Below are the code and all the weights of a small trained network. Each question names an input and a target symbol and asks about switching units off, where a switched-off unit gives its printed mean instead of its output.

import numpy as np


def w(rows, s, z=0):
    codes = np.array(rows[::2]) - 128.0
    scale = np.full(codes.shape[1], s)
    scale[-1] = z or s
    return codes * scale


def f(y):
    return y / 2 * (1 + np.tanh(0.7978845608 * (y + 0.044715 * y**3)))


def softmax(a):
    e = np.exp(a - a.max(-1, keepdims=True))
    return e / e.sum(-1, keepdims=True)


def log_softmax(a):
    a = a - a.max(-1, keepdims=True)
    return a - np.log(np.exp(a).sum(-1, keepdims=True))


def net(x, mask):
    ids = ['ΘΛΨαγεζημπσ'.index(c) for c in x.split()]
    T = len(ids)
    res = E[ids] + P[:T]
    u = 0
    for l in range(2):
        r = res
        for j in range(2):
            rows = slice(4 * j, 4 * j + 4)
            q, k, v = (r @ M[l][rows].T for M in (Q, K, V))
            z = softmax(np.where(np.tri(T) > 0, q @ k.T / 4**0.5, -1e9)) @ v
            o = O[l][rows]
            res = res + np.where(mask[u + j], z, o[:, -1]) @ o[:, :-1]
        u += 2
        y = f(res @ A[l][:, :-1].T + A[l][:, -1])
        res = res + np.where(mask[u : u + 16], y, B[l][:, -1]) @ B[l][:, :-1]
        u += 16
    return log_softmax(res[-1] @ U[:, :-1].T + U[:, -1])


Q, K, V, O, A, B = {}, {}, {}, {}, {}, {}
E = w([
[111,161,126,37,135],'Θ',
[70,125,35,95,68],'Λ',
[136,153,25,159,118],'Ψ',
[78,102,99,24,210],'α',
[117,65,126,163,166],'γ',
[110,215,103,69,83],'ε',
[84,156,182,75,159],'ζ',
[94,200,74,16,133],'η',
[184,167,79,145,132],'μ',
[156,154,234,10,195],'π',
[104,78,38,100,164],'σ',
],0.013)
P = w([
[127,176,195,178,147],'0',
[1,143,56,49,12],'1',
[37,109,25,86,240],'2',
[49,54,37,151,199],'3',
[221,4,166,178,44],'4',
[218,23,140,180,132],'5',
],0.0067)
Q[0] = w([
[100,131,96,97,132],'0.h0',
[62,148,128,170,238],'0.h0',
[96,232,187,141,126],'0.h0',
[193,128,155,150,89],'0.h0',
[187,149,216,213,78],'0.h1',
[130,170,100,254,134],'0.h1',
[52,143,179,146,146],'0.h1',
[129,174,131,15,200],'0.h1',
],0.0081)
K[0] = w([
[118,169,155,98,161],'0.h0',
[254,105,164,226,176],'0.h0',
[151,121,116,223,166],'0.h0',
[140,149,43,97,105],'0.h0',
[173,134,185,181,210],'0.h1',
[131,142,53,98,185],'0.h1',
[121,83,247,190,106],'0.h1',
[164,66,176,153,8],'0.h1',
],0.0084)
V[0] = w([
[116,80,151,123,200],'0.h0',
[185,100,254,75,112],'0.h0',
[152,118,191,50,174],'0.h0',
[77,56,228,215,150],'0.h0',
[128,104,83,84,197],'0.h1',
[126,160,141,159,133],'0.h1',
[69,76,124,118,125],'0.h1',
[107,140,53,91,185],'0.h1',
],0.0092)
O[0] = w([
[170,118,110,57,182,141],'0.h0',
[193,202,126,85,117,36],'0.h0',
[193,164,186,124,162,139],'0.h0',
[167,181,1,101,186,59],'0.h0',
[139,90,199,34,131,198],'0.h1',
[107,141,140,167,144,98],'0.h1',
[100,104,98,86,164,201],'0.h1',
[104,141,196,49,150,255],'0.h1',
],0.0084,0.0052)
A[0] = w([
[131,132,149,34,137,37],'0.n0',
[199,161,14,147,125,8],'0.n1',
[137,222,107,112,106,211],'0.n2',
[39,123,149,108,172,50],'0.n3',
[150,32,122,135,81,148],'0.n4',
[160,84,151,201,211,13],'0.n5',
[45,134,75,181,191,6],'0.n6',
[209,168,130,184,147,22],'0.n7',
[139,158,85,126,117,3],'0.n8',
[87,110,124,168,153,125],'0.n9',
[210,131,187,134,165,212],'0.n10',
[173,106,119,134,169,57],'0.n11',
[123,168,195,189,106,33],'0.n12',
[172,56,110,57,2,197],'0.n13',
[88,181,70,110,48,193],'0.n14',
[77,180,155,107,86,205],'0.n15',
],0.0095,0.0036)
B[0] = w([
[162,125,142,211,112,227],'0.n0',
[77,127,139,101,91,142],'0.n1',
[80,135,141,148,227,155],'0.n2',
[120,65,113,124,2,255],'0.n3',
[169,223,162,132,217,224],'0.n4',
[79,140,93,99,130,147],'0.n5',
[81,144,186,123,80,164],'0.n6',
[158,38,128,140,91,128],'0.n7',
[151,106,203,200,112,114],'0.n8',
[77,197,144,140,93,156],'0.n9',
[182,180,75,75,91,173],'0.n10',
[98,148,114,74,59,132],'0.n11',
[104,157,205,91,93,142],'0.n12',
[187,119,128,161,203,255],'0.n13',
[111,90,44,115,161,179],'0.n14',
[105,103,157,118,241,217],'0.n15',
],0.0064,0.0066)
Q[1] = w([
[178,199,45,115,153],'1.h0',
[140,62,193,237,206],'1.h0',
[91,186,211,75,111],'1.h0',
[173,146,230,41,202],'1.h0',
[55,65,118,80,24],'1.h1',
[143,193,158,93,243],'1.h1',
[138,194,146,150,75],'1.h1',
[234,193,253,254,146],'1.h1',
],0.0066)
K[1] = w([
[122,93,44,145,56],'1.h0',
[140,130,195,150,193],'1.h0',
[205,97,118,79,98],'1.h0',
[181,45,148,99,189],'1.h0',
[152,178,135,228,96],'1.h1',
[255,126,63,96,136],'1.h1',
[90,154,109,138,243],'1.h1',
[77,52,75,148,143],'1.h1',
],0.0074)
V[1] = w([
[116,131,155,188,151],'1.h0',
[66,142,138,111,118],'1.h0',
[220,114,103,165,84],'1.h0',
[128,135,221,88,58],'1.h0',
[85,254,98,226,180],'1.h1',
[248,156,146,72,145],'1.h1',
[160,183,206,99,119],'1.h1',
[83,238,169,66,159],'1.h1',
],0.0097)
O[1] = w([
[168,78,99,145,63,134],'1.h0',
[96,59,147,157,184,168],'1.h0',
[93,183,167,41,63,2],'1.h0',
[116,136,76,227,27,169],'1.h0',
[254,6,68,71,90,104],'1.h1',
[114,223,228,55,104,110],'1.h1',
[152,163,234,162,35,147],'1.h1',
[234,118,232,202,149,239],'1.h1',
],0.0074,0.0088)
A[1] = w([
[144,208,93,218,168,217],'1.n0',
[158,133,166,48,117,18],'1.n1',
[147,90,115,112,42,234],'1.n2',
[195,98,35,149,72,165],'1.n3',
[99,252,159,128,98,72],'1.n4',
[247,142,182,135,196,52],'1.n5',
[93,109,111,127,133,52],'1.n6',
[151,165,124,58,163,83],'1.n7',
[11,65,97,93,110,60],'1.n8',
[1,168,43,99,144,78],'1.n9',
[178,101,92,150,203,40],'1.n10',
[10,10,222,8,190,244],'1.n11',
[34,118,219,149,57,40],'1.n12',
[239,88,176,77,85,74],'1.n13',
[201,58,131,197,135,254],'1.n14',
[87,164,131,193,102,164],'1.n15',
],0.0074,0.0043)
B[1] = w([
[176,67,99,2,141,164],'1.n0',
[101,105,112,153,198,149],'1.n1',
[133,160,149,140,83,142],'1.n2',
[100,98,168,90,80,161],'1.n3',
[120,99,59,103,117,168],'1.n4',
[83,160,141,95,136,191],'1.n5',
[57,146,169,173,90,136],'1.n6',
[94,80,124,181,127,151],'1.n7',
[87,193,140,122,151,164],'1.n8',
[181,159,155,202,208,155],'1.n9',
[72,59,84,173,103,188],'1.n10',
[172,180,94,95,97,236],'1.n11',
[151,191,35,184,145,184],'1.n12',
[54,127,125,140,181,175],'1.n13',
[163,113,152,69,76,248],'1.n14',
[183,162,124,129,117,164],'1.n15',
],0.0074,0.018)
U = w([
[151,159,209,134,144,185],'Θ',
[3,98,183,176,196,66],'Λ',
[28,137,125,105,86,164],'Ψ',
[155,208,85,127,118,22],'α',
[183,118,68,67,201,237],'γ',
[156,77,197,145,160,120],'ε',
[155,111,214,45,213,49],'ζ',
[198,153,130,220,135,94],'η',
[100,149,150,72,83,133],'μ',
[82,148,151,107,126,2],'π',
[40,172,172,199,198,124],'σ',
],0.0066,0.0043)

Each question gives the input, a string of symbols that net reads in full, and the target symbol t.
The units are the heads (4 rows each of Q, K, V and O) and the neurons (one row each of A and B). Each row of codes is followed by its name. A weight is (code - 128) times the scale printed after its matrix; where a second scale follows, it is the last column's (O, A, B and U).
mask holds one flag per unit, layer by layer, with each layer's heads first. A switched-off unit (its flag False) gives its mean, the last column of its rows in O or B, instead of its output. The means were averaged over made-up inputs and are rounded, as every weight is.
A unit's drop is (log p(t) with every unit on - log p(t) with that unit switched off) / (log p(t) with every unit on - log p(t) with every unit switched off).
The circuit of an input: a set's keep is (log p(t) with only the set's units on - log p(t) with every unit switched off) / (log p(t) with every unit on - log p(t) with every unit switched off). Starting from the 12 units with the biggest drops (on a tie, the unit counted first), units are removed one at a time, each time the one whose removal leaves the highest keep (on an exact tie, the one counted first), for as long as the keep stays at least 0.8.
circuit, biggest first: the units of the circuit, biggest drop first
most important unit: the unit with the biggest drop
top k neurons: the k neurons with the biggest drops, biggest first
k most important neurons of layer l: the k neurons of layer l with the biggest drops, biggest first
heads that matter: for each layer, one digit per head in row order, 1 if its drop is at least 0.15 and else 0, layers parted by /
input γ π μ, target ζ: circuit, biggest first -> [0.h0 1.h1 1.h0]
input ζ γ γ, target ζ: circuit, biggest first -> [0.h0 1.h1 1.h0]
input μ γ γ ε σ γ, target γ: circuit, biggest first -> [1.h1 0.h0 0.h1]
input Θ σ ε, target Θ: most important unit -> 0.h0
input η σ μ ε, target η: top 2 neurons -> [1.n12 0.n3]
input γ Ψ γ γ γ γ, target γ: circuit, biggest first -> [0.h0 1.h1]
input γ π γ ζ γ η, target ζ: heads that matter -> 10 / 00
input ζ ζ η, target ζ: circuit, biggest first -> [0.h0 1.h1 1.h0]
input Λ σ γ, target Λ: circuit, biggest first -> [1.h1 0.h0 1.n6 1.n10]
input Ψ γ μ, target Ψ: heads that matter -> 11 / 01
input ζ ε ε μ, target ζ: heads that matter -> 10 / 11
input γ η η γ σ Λ, target η: top 3 neurons -> [0.n4 1.n12 0.n3]
input α γ η, target α: heads that matter -> 11 / 01
input Λ Θ η, target Λ: circuit, biggest first -> [1.h1 0.h0]
input Θ γ γ, target Θ: circuit, biggest first -> [0.h0 1.h1]
input η ζ ζ Ψ, target η: circuit, biggest first -> [0.h0 1.h1 1.h0]
input γ σ ε σ ζ, target σ: circuit, biggest first -> [1.h1 0.h1 0.n3]
input σ γ γ, target σ: heads that matter -> 00 / 01
input γ η π Θ, target ζ: circuit, biggest first -> [0.h0 1.h1]
input Θ γ σ, target Θ: circuit, biggest first -> [1.h1 0.h0]
input η γ π ε, target α: 3 most important neurons of layer 0 -> [0.n10 0.n4 0.n3]
input γ γ ε γ ε, target γ: heads that matter -> 01 / 01
input γ ε σ σ Λ, target ε: top 2 neurons -> [0.n4 0.n13]
input Ψ γ σ η, target Ψ: top 2 neurons -> [0.n3 1.n3]
input γ ε γ μ ε, target ε: heads that matter -> 11 / 11
input ε σ γ ε, target ε: top neuron -> [0.n12]
input η γ π η, target α: heads that matter -> 10 / 11
input ε ε γ, target ε: top 2 neurons -> [0.n12 1.n14]
input η σ Θ ζ, target η: top 2 neurons -> [1.n12 0.n3]
input π ζ σ, target σ: 2 most important neurons of layer 1 -> [1.n13 1.n1]
